In the rows, 128 means zero.
[146 143 106 145 136 128  96 135 138 120 114 186 142 128 135 180 104 139
 128 101 121 135 129 154 112 166 164 150 105 193  93 111 102  68 143  94
 111  84 133 117 149 117 135 103 149 118]
q_343
[162  75 138  83 139 152 106 128 131 146  67  39 133  92  96 149 108 165
 171 196 153 109 142 126 112 127  93 124  94 125 111 154 146 125 142 114
 113  69 130 111 103  57 119  73 119 154]
q_966
[132  57  94 100 121 148  99  89 166 123  64  92 118 109 142 109 113 152
 160 172 119 150 119 141 138 106 143 158  95 113 100 155 129 101 125 148
 125  94 157 112 159  89 158  94 108 148]
q_755
[144 133 141 154 141 118 118 107 105 114 134 177 149 124 125 169  88 138
 126  75 121 130 162 139  86 156 162 130 105 162  85 127 142  65 148 125
 130 126 127 119 144 118 128  91 144 126]
q_343
[143 117 103 153 136 107 131 112  96 112 119 161 119 150 122 160  93 142
 123 104 115 121 158 172 100 158 147 137  99 148  85 140 134  85 155 112
 132 123 119  96 136 133 146  89 137 118]
q_31
[123 158 165 124 175 148 131 113  95  79 155 171 141 117 130 219 101 115
 117  91 109 131 173 119  70 159 146  95 134 122  72 142 155  67 159 113
  96 134 137 140 115 114 109 133 145 153]
q_561
[108 144 139 157 153 115 137 109  88 116 119 147 121 111 115 202  92 128
 113 128 121 134 147 170  97 134 150 165  70 158  97 167  92  78 154 133
 113 127 141  86 139  91 129 100 143 124]
q_292
[148 105 138 103 127 165 136 110 145 141 103  62 135 115 123 132 111 167
 133 160 140 137 130 128 124 117 111 148 110 147  98 118 123 112 152 132
 114  99 147 117 125  88 141  98 115 143]
q_561
[137 115 108 144 129 104 107 112 119  93 121 141 135 145 148 167  88 158
 122 120 122 132 138 161 108 146 172 157  90 137 104 128 131  83 157 147
 137 128 147 106 117 134 133 115 154 118]
q_793
[134  81 122 115 127 172 124 103 118 139  95  94 159 134 158 142 109 140
 138 171 145 144 138 134 109 113  91 115 107 134  86 135 106 110 117 145
 106  87 148 103 131  92  93  89 106 143]
q_292
[177  71 150 137 142 166  96  92 130 110  88 123 130  77 153 127 113 134
 157 174 142 137 140  78 144  82 108 105  98 161  92 161 135 102 117 113
  95 112 149 129 151 101 134  75 118 142]
q_845
[142  55 118 112 108 174 140 104 130 126 109 105 109 122 116 132 132 155
 140 104 120 156 139 138 161 126 107 179 101 179  50 128 111 121 151 134
 127  95 136 129 125 122 157  78  87 146]
q_31
[124 139 203 144 151 142 148 107 180 189 159 104 131 174 162 108 133 113
 165 113 104 180 169   7 120  88 149  95  95  92 114 113 129 191  94 163
 115 110 194 135 113  70 124 124 100 153]
q_343
[138 103 107 142 132 113 122  88 104 110 101 176 129 129 129 156  94 139
 156 103 131 133 157 168  76 158 148 150  75 144  96 158 120  66 143 128
 126 118 156  85 141 131 122  95 126 122]
q_792
[127  98 112 151 139 123 139 114  90  97 122 179 129 140 113 168 105 149
 129  90 115 101 155 160 100 157 167 150  97 144  64 150 141  94 165 135
 135 124 127 113 118 142 131 105 134 132]
q_31
[117 139  93 146 122 108 123  96 107  96 116 171 133 166 118 167 100 129
 153  64 116 116 129 202 108 159 138 161  94 161  63 132 115 101 176 108
 120 101 151  99 138 170 163  86 146 120]
q_298
[144 103 138 102 125 162 141  82 139 147  92  66 139 118 131 113 111 156
 157 150 140 138 133 126 112 106 115 155  79 122  98 135 128 129 140 151
 116  87 149 117 128  93 136  99 101 153]
q_561
[152 109 120 134 133 121 108  97 106 103 122 165 125 155 157 150  89 136
 129  86 117 120 143 171  98 147 168 162  80 145  92 129 117  58 139 132
 135 108 142 107 119 137 117 133 127 123]
q_845
[147 127  83 148 133 101 153 107 137 127 103 151 122 115 147 165  74 123
 119 116 101 113 150 167  55 141 176 161  68 166 134 160 127  75 153 147
 134 124 157 104 127  99 127 125 158 157]
q_697
[170 129 126 112 126 122  86 126 111 122 131 133 126 147 148 166  92 121
 120  74 100  96 149 173  91 154 166 135  87 167  58 121 133 105 146 145
 117 121 107 117  87 162 126 126 168 113]
q_845
[153  78 151 122 119 150 114 102 134 133  99  90 130 103 127 143 122 161
 165 195 143 138 126 125 124 108 110 159 101 160  87 142 128 107 167 149
 111  92 145 122 152  93 135  53 121 129]
q_157
[149 110 109 147 116 111  98  96 124 110 104 152 105 131 117 163  86 141
 124  97 109 132 139 161  78 150 180 143  75 122  96 151 128  97 130 141
 122 121 141  97 126 106 153 120 148 139]
q_343
[138 140 115 128 143 121 126  83 102 133 134 169 124 150 121 149  95 153
 144  81 118 117 139 175 115 144 159 145  60 165 117 123 137  98 167 136
 136 112 118  99 107 147 134 129 155 114]
q_755
[156  75 146 130 118 166 103 109 133 134  88  70 124 116 119 132  97 156
 147 158 127 131 133 133 136 118 125 164  86 146  91 129 107 125 140 142
 121  87 155 105 138  82 147  77 100 139]
q_343
[155  76 122 123 125 154 130 109 127 134 131  69 125 140 151 135 116 158
 141 154 121 159 141 135 127  95 117 143  94 125  90 118 123 165 151 171
 114 124 128 105 121 118 150  69 104 161]
q_793
[154 121  96 132 118 155 111  98 126 126 112 135 140 143 123 129 120 149
 187 166 151 139 123 110 168 128 100 134  90 170  97 117 103 147 144 121
 110  93 118 121 141  77 161  76 101 139]
q_298
[109 102 152  95 129 133 149  91 139 145 122  54 104  88 117 114 122 130
 162 215 136 154 106 163 106 115 126 131 111 185 107 126 111 101 162 138
 107  85 181 101 154  99 141 122 141 145]
q_792
[145 104 103 150 143 116 116  98  90  97 122 183 134 152 121 166 101 151
 136  75 114 108 166 143 107 161 156 152  92 165  79 151 138  85 173 120
 148 120 139 104 130 136 133 100 131 119]
q_31
[130 134 127 157 145 129 135  79  97 115 117 164 126 146 133 165  97 129
 119  73 110 132 136 128  86 146 160 154  62 195  80 131 113  81 148 147
 128  98 117 102 128 133 130 106 115 129]
q_845
[139 109 104 136 157 130 156 115 142 113 137 173 124 116 156 165  83 132
 121  75 103 108 137 124 120 115 166 117  80 150  91 102 147 106 147 125
 153 113  94 136 143 130 140  86 155 157]
q_966
[138  70 124 125 136 170 133 102 128 134  93  82 123 126 127 136 111 160
 151 132 132 126 142 114 129 127 119 145  88 167  88 130 127 125 159 135
 129  74 140 113 136 106 136 101 117 151]
q_31
[156 127  94 130 124 113  94  82 116 111 122 187 125 150 160 166  94 108
 141 115 108 137 138 192  90 141 151 154  65 146  96 142 124  83 143 135
 122 107 128 106 136 135 140 122 152 127]
q_697
[153  84 131 125 124 158 144  89 121 140 103 104 135 115 137 139 116 163
 153 159 138 146 129 122 125 115 117 127  94 149  74 137 122 129 153 135
 118  86 148 118 148  95 133  76 122 164]
q_157
[125  95  63  86 116 128 151  88 101  97 124 134 116 115 119 137  77 149
  94  87  93 188 158 160 130 169 130 138  87 154  84  97 156  93 196 144
 132  93 124 106 115  90 150  90 100 169]
q_31
[171  73 102 102 128 162 139 120 147 130 133 115 118 127 148 158 116 167
 144 173 139 138 123 112 116 105 131 131 133 169  68 102 129 115 163 134
 118  92 119 142 144  86 135  77 119 179]
q_561
[153  99 134 120 115 162 133 127 138 146 109  55 133 140 141 146 105 168
 152 185 121 153 137 144 114 110 130 175  84 161  85 148 112 127 131 153
 132  99 155 117 118  82 128  85  91 148]
q_793
[156 119 108 154 147 123 105 122  94  88 109 106 132 133 112 183  90 138
 144 131 135 116 169 155 112 160 155 149 104 172  63 135 133 103 168 127
 131  96 143  99 134 130 145 113 154 130]
q_966
[174 126  84 142 134 109 134 114 121 115 132 186 138 149 142 172  97 147
 135 104 112 139 144 151  96 136 143 158 106 149  83 125 131  79 165 104
 132 111 131 141 130 133 127 105 136 158]
q_157
[138 134 124 136 131 114 110  82 106 117 127 151 128 130 134 164  86 116
 128  84 118 121 149 171  89 149 150 151  95 157  77 135 147  74 161 137
 118 123 139 122 136 151 141 124 172 131]
q_697
[166  83 105 110 139 168 111 129 142 144 116  93 142 121 135 161 110 171
 170 187 130 151 132 146 129 114 125 146 118 152  73 135 147 121 163 138
 122  82 133 134 134 118 138  98 125 181]
q_793
[149 127 125 138 125 111 119 105  98 103 129 157  98 145 132 166  78 144
 131 125 126 127 147 165 107 142 151 139  94 162 114 137 138  73 158 118
 130 120 145 108 131 120 128 110 154 113]
q_755
[156 117 124 169 144 114 111 124 107 116 107 152 132 143 136 159  72 125
 128 120 128 124 169 174  77 148 157 146  80 129 102 149 115  61 115 137
 123 106 139  93 128 110 128  81 138 104]
q_343
[133 127 156 144 155 114 123 107 109  87 111 167 157 103 125 169 111 127
 141 115 133 150 161 145  92 163 151 124  88 159  83 130 135  73 189 150
 107 107 142 102 144 130 131  85 162 123]
q_157
[143 115 103 145 146 112 102  81  91  99 134 150 137 120 136 158 102 149
 152 102 129 141 160 171  96 169 152 186 102 163  74 140 123  83 186 120
 107 111 161  90 128 120 118  83 106 134]
q_531
[124  76 119 104 136 149 149  96 157 148 100  56 123 116 146  98 115 144
 175 146 121 130 140 124 121 110 166 131  98 130  85 138 118 135 117 151
 145 103 156 125 135  83 127 114 101 164]
q_755
[146 101 150 102 113 145 128  92 147 145  80  96 120  91 107 131 139 158
 151 144 149 157 106 161 116 122 121 170  82 149  82 148 112 114 145 122
 125  79 124 114 132 119 149 106 119 140]
q_561
[139  83 111 131 143 171 137 110 137 110 112  95 115 106 143 132 107 156
 158 138 128 100 132 120 104 118 123 134 111 169  69 136 125 116 157  91
 121  98 133 133 156  97 129  79 108 162]
q_31
[163 138 141 138 130 127 123 130 125 113 114 151 115 134 119 158  84 141
 138 101 132  99 139 162  88 174 136 143  87 162  87 133 126  74 153 118
 145  99 119 114 128 122 136 120 158 132]
q_966
[138  95 109 116 133 165 131  72 131 130  89  63 143 103 141 138  93 152
 156 172 126 128 141 139 157 101 121 166  85 118  58 155 114 141 120 105
 146  89 120 118 129  39 134  71  86 148]
q_292
[159 123  73 139 110 120  79 119 111  71 120 125 112 149 157 150  67 112
 136  80 133 131 163 151 103 163 124 145 112 151  72 137 149  93 154 144
 135 104 149 130 137 159 139  80 157 112]
q_793
[148 111 102 151 142 123  98 127 108  95 108 175 136 137 134 175  93 148
 122 106 121 126 143 146 114 142 151 139  90 151  95 137 123  77 164 116
 136 114 146 111 145 138 126  86 147 111]
q_157
[159  72 162  96 140 172 112 115 155 119  96  84 129  87 141 136 129 153
 115 175 122 163 137 129 130 127 130 158 119 134  92 117 105  91 149 154
 123  99 120 109 135  89 137 109  95 149]
q_561
[142 103  89 134 141 120 124 122 104 120 130 158 121 131 112 156 102 165
 128  97 123 125 153 151  98 154 172 145  98 210  76 130 140  72 177 127
 139 113 131 113 136 128 130 104 141 132]
q_31
[155  84  53 123 114 160 127 143 156 146 124  41 118  25 121 138  78 132
 161 184 113 138 131 119 157 124  94 161 143 252  72 136 106  75 173 120
 109 137 189 178 120 117 124  82  85 158]
q_531
[170 134 104 145 134 115 105 130 103 103 126 181 129 121 132 172  79 136
 130  88 125 134 168 154 103 159 144 138  97 172  71 146 140  55 144  97
 147 120 129 124 147 136 128 100 143 125]
q_966
[151 144 162 126  90 151 112 100  77 174 105  69 131 141  78 110  87 163
 134 140 163 167 129 109 144 100  78 108  86 176  91 162 161 140 123 105
 146  83 169 119 173  73 161  76 135 130]
q_343
[142 133 117 144 128 118 118 117 109  96 124 147 110 123 115 162  79 133
 132 129 128 121 150 180 106 143 165 130 101 134  65 138 127 103 142 122
 117 137 131 106 130 104 137 107 151 135]
q_292
[147  87 111 111 138 130  81 118 111  94 110 156 129  81 125 178 118 133
 112  80 111 134 171 164  93 141 176 134  79 163  84 149 154 126 177 154
 102 144 120  90 121 130 135  73 162 130]
q_697
[160 122 168 119 142 108  94 105 102 109 117 157 123 134 147 164  98 121
 112  90 109 135 178 135 128 170 161 158  64 153  98  94  88  96 130 151
 104 132  95  76 122  97 135  67 126  89]
q_792
[135  89 145 119 119 150 155  97 133 143  97  85 124 121 134 139 129 155
 144 183 130 145 123 131 145 105 127 147 111 142  95 134 120 144 134 139
 113  99 130 112 143  87 150  89 118 155]
q_755
[147 133 111 154 127 114 103 124 122 116 121 181 135 142 125 162  86 142
 119 116 119 119 138 165  96 144 151 142 102 170 121 129 131  65 147 121
 114 115 151  97 149 116 145  72 154  98]
q_343
[152  63  98 134 119 163 102  76 119 142  69  61 110 131 120 120 102 163
 168 165 151 139 143  88 124 122 103 182  86 123  83 156 114 134 129 156
 116  82 163 106 135  93 140 106  88 156]
q_792
[153  74 143 122 130 159 112  97 144 147  98  67 141  92 122 153 123 168
 159 147 134 140 127 126 118 122 121 175  89 198  72 142 120 114 165 142
 115 103 139 115 121  97 136  78 116 150]
q_531
[152 116 130 144 152 121 118  92  91 103 126 178 119 157 136 169  83 139
 133  73 128 122 162 172 108 150 141 147  69 126  95 137 132  65 132 109
 153  96 117  96 127 126 129  92 136 111]
q_966
[148 116  94 128 138 120 111  90 126  92 115 155 125 132 152 169  88 130
 131  91 120 144 152 164  99 148 157 162  75 127 117 126 108  52 142 136
 133 121 136 108 126 119 134 122 123 117]
q_561
[164  76 125 126 121 160 135  96 139 127  91  84 134 114 134 132 119 153
 154 150 134 149 135 116 132 107 116 153  94 164  78 131 119 128 147 143
 123  90 143 127 146  98 144  74 115 157]
q_157
[161  70 170 126 125 159 115  98 135 139  93  77 139 135 129 149 123 160
 171 154 131 105 138 112 122 111 122 180  87 154  77 140 119 124 145 161
 138  97 131 110 157  94 146  73 105 147]
q_966
[106  74 128 132 175 123 159 102 111  61 126 140 122 119 125 165 131 101
 139  17 129  93 156 169  89 158 111 144 119 141  62 160 130  89 198  95
 170  92 121 119 113 153 146  86 168 131]
q_31
[145 121 111 165 134 114 111 105 112  92 110 173 120 121 134 171  89 144
 128  97 122 141 148 142 104 155 164 141  79 150  79 136 117  81 160 119
 130 120 139 111 141 135 131  92 140 117]
q_157
[136  98  85 114 130 166 121  57 154 153  87 116 140 123 125 103 143 134
 135 133 108 192 113 117 128  96 142 117  83 206  89 134  99 135 109 153
 114  83 169  94 153 121 142 147 102 170]
q_292
[151  92 146 105 132 158 121 112 138 159 105  61 135 102 126 143 119 171
 123 184 135 147 143 111 126 112 117 146  88 160  81 141 142 124 139 158
 112  90 129 105 108  76 142  93 143 133]
q_966
[145  46 149 123 134 168 115  83 123 122  87  66 105 104 124 145 122 158
 167 171 138 122 156 114 119 128 134 160  92 176  94 146 126 112 143 148
 125  79 122 100 139  73 125  62  90 125]
q_31
[137 123  80 138 136 118 114 108 119 105 108 141 129 124 129 180  83 128
 135 104 121 141 155 174 100 145 148 141  89 150  69 149 118  90 146 109
 132 111 140 106 113 116 122 105 140 128]
q_292
[142 136 125 133 137 107 101  91  95 120 136 136 113 120 130 163  94 150
 131 111 122 129 152 153  87 151 158 141  79 163  94 141 133  84 156 116
 128 118 143  93 132 122 119 117 140 115]
q_966
[141 123 101 135 132 116 100  96 100  90 122 164 127 134 128 157  91 150
 132  95 125 116 151 163 110 154 156 156  93 153  97 137 128  79 155 119
 121 123 138 106 116 119 128 106 136 117]
q_298
[146 128 102 104 144 121 108 120 133 124 131 168 133 112 147 167 101 150
 116 126 114 164 149 145  88 159 159 124 100 145 104 128 127  63 168 128
 123 113 143 104 123 104 115 119 128 131]
q_561
[137  98  93 137 130 114 117 122 114 113 120 158 113 137 127 171 101 161
 129 109 112 127 150 157 100 149 186 152  88 177  72 133 132  90 162 128
 128 116 133 106 136 125 136 101 139 129]
q_31
[134  93 119 101 121 160 110  87 127 131  99  93 148 108 118 139 117 149
 158 162 139 140 131 139 133 109 112 146  98 161  67 157 129 118 144 141
 122  97 148 116 137  75 133  88 122 142]
q_292
[153  59 139 148 153 172 125  79 128 102  89  99 121  63 120 159 120 133
 146 135 136 112 129  77 145 122 122 147  99 176  93 137 125 141 153 160
 107 103 101 129 123 102 142  83 122 174]
q_531
[166  81 123 141 132 161 104 123 142 114  81  74 130  81 129 150 112 173
 149 180 141 130 135 114 110 107 115 173  83 165  70 161 120 127 184 129
 116 100 138 118 143  90 142  61 128 143]
q_157
[147  73 145 128 113 160 115 103 129 136 108 113 102 108 138 138 145 155
 151 172 142 125 119 131 122 101 106 172 107 147 112 146 144 146 167 145
  90  88 129 113 157 142 141 101 138 145]
q_31
[165 112 125 152 138 113  96 112  92  93 111 186 124 116 129 157  88 134
 124 141 130 153 163 144 118 165 144 141  95 154  84 165 132  49 156 121
 137 104 150 102 104 121 117 119 121 107]
q_845
[152  86 177 129 125 179 142 126 146 123 110 109 158 125 159 132 124 139
 170 172 136 140 153 143 155 124  79 144 141  90  93 117 124 132 132  88
 121 106 154 117 121 142 110  96  89 126]
q_792
[162  91 147 109 128 159 101 104 120 126 111  92 115 105 120 118  96 141
 149 139 154 148 139  70 135 115 100  98  98 183  72 117 140  92 126 140
 121  97 134 147 160  92 141  89 128 155]
q_966
[141 115 138 127 123 175 131  88 134 163 113  83 140 149 176 128 100 164
 153 166 135 135 129 146 137 105 133 166  79 135 124 127 110  91  94 116
 117  96 145 105 141  70 119 110  90 120]
q_845
[137  74 142 112 114 153 131 108 139 132 119 105 116 100 121 154 117 145
 146 182 125 140 110 142 152  90 120 152  97 194  73 124 104 122 166 153
 130 110 129 118 149  87 145  61 118 140]
q_292
[139 104  89 143 136 112 116 115 103 101 114 179 113 165 113 157  90 133
 125  94 101 126 152 145  92 160 159 140  81 165  83 144 127  71 156 149
 139 113 143 107 125 131 141 113 125 129]
q_31
[150  86 139 128 124 156 134 100 122 124 102  82 139 136 138 147 114 153
 152 161 144 148 132 112 132 108 104 131 103 150  83 143 132 137 136 145
 127  89 145 124 132 105 139  77 124 155]
q_793
[155 106 159 118 111 173 122 114 119 148 122  80 153 130 125 145 120 162
 122 157 126 131 133 140 110 116 103 153 123 143  94 126 138 137 147 144
 102 108 127 112 136  86 142  86 121 149]
q_343
[144 146  95 141 130 117 119 108 116 111 123 140 117 137 149 166  66 101
 115 103  98 130 151 153  92 141 144 128  92 155  95 129 139 101 155 118
 132 116 143 122 139 131 136 115 151 143]
q_697
[151 110  97 156 112  98 120 105 102 120 113 191 125 144 158 160  88 144
 115 126 117 134 137 147  88 134 137 160  63 117  94 168 109  96 145 135
 147 140 139  91 138 130 132 108 139 123]
q_792
[162  91 122 137 117 163 124  85 142 129 100  80 111 121 170 130  94 146
 137 154 119 131 127 111 133 109 123 177  88 135  72 137 107 116 120 124
 127  97 118 126 132  80 143  93  88 149]
q_845
[140 103 123 140 121 190 137  60  94 125 119  65 124  92 131 148 116 147
 130 174 156 133 145  72 124 118  62 101 106 152 105 197 160 149 135 146
 145  99 131 105 137  58 143 103 141 139]
q_966
[145  87 133 129 134 160 132 106 134 153 105 102 133 111 136 121 125 154
 143 170 133 155 138 114 133 115 115 158  89 157  69 148 105 133 141 143
 131  99 137  98 146  96 146  85 108 140]
q_792
[138  96 117 117 134 134  92 116 107 114 124 140 131 120 103 165  94 165
 118 109 114 139 140 199 113 141 172 160  90 128  86 122 137  80 161 141
 103 119 146  99 115 119 150 116 148 137]
q_343
[131  91 119 126 136 161 138  87 163 161  84  82 126  85 133 131  91 137
 168 180 132 143 129 134 126 104 107 111  99 135  93 141 134 122 137 127
 111  78 154 112 141 112 126  91 124 157]
q_292
[131 126 159 105 138  98 139 126 129 149 124 151 134 163  84 169  84 117
 140 100 118 159 160 135  70 163 135 126  89 190  94 128 133  34 180 212
 121 105 189 116 103 107 130 138 170 154]
q_292
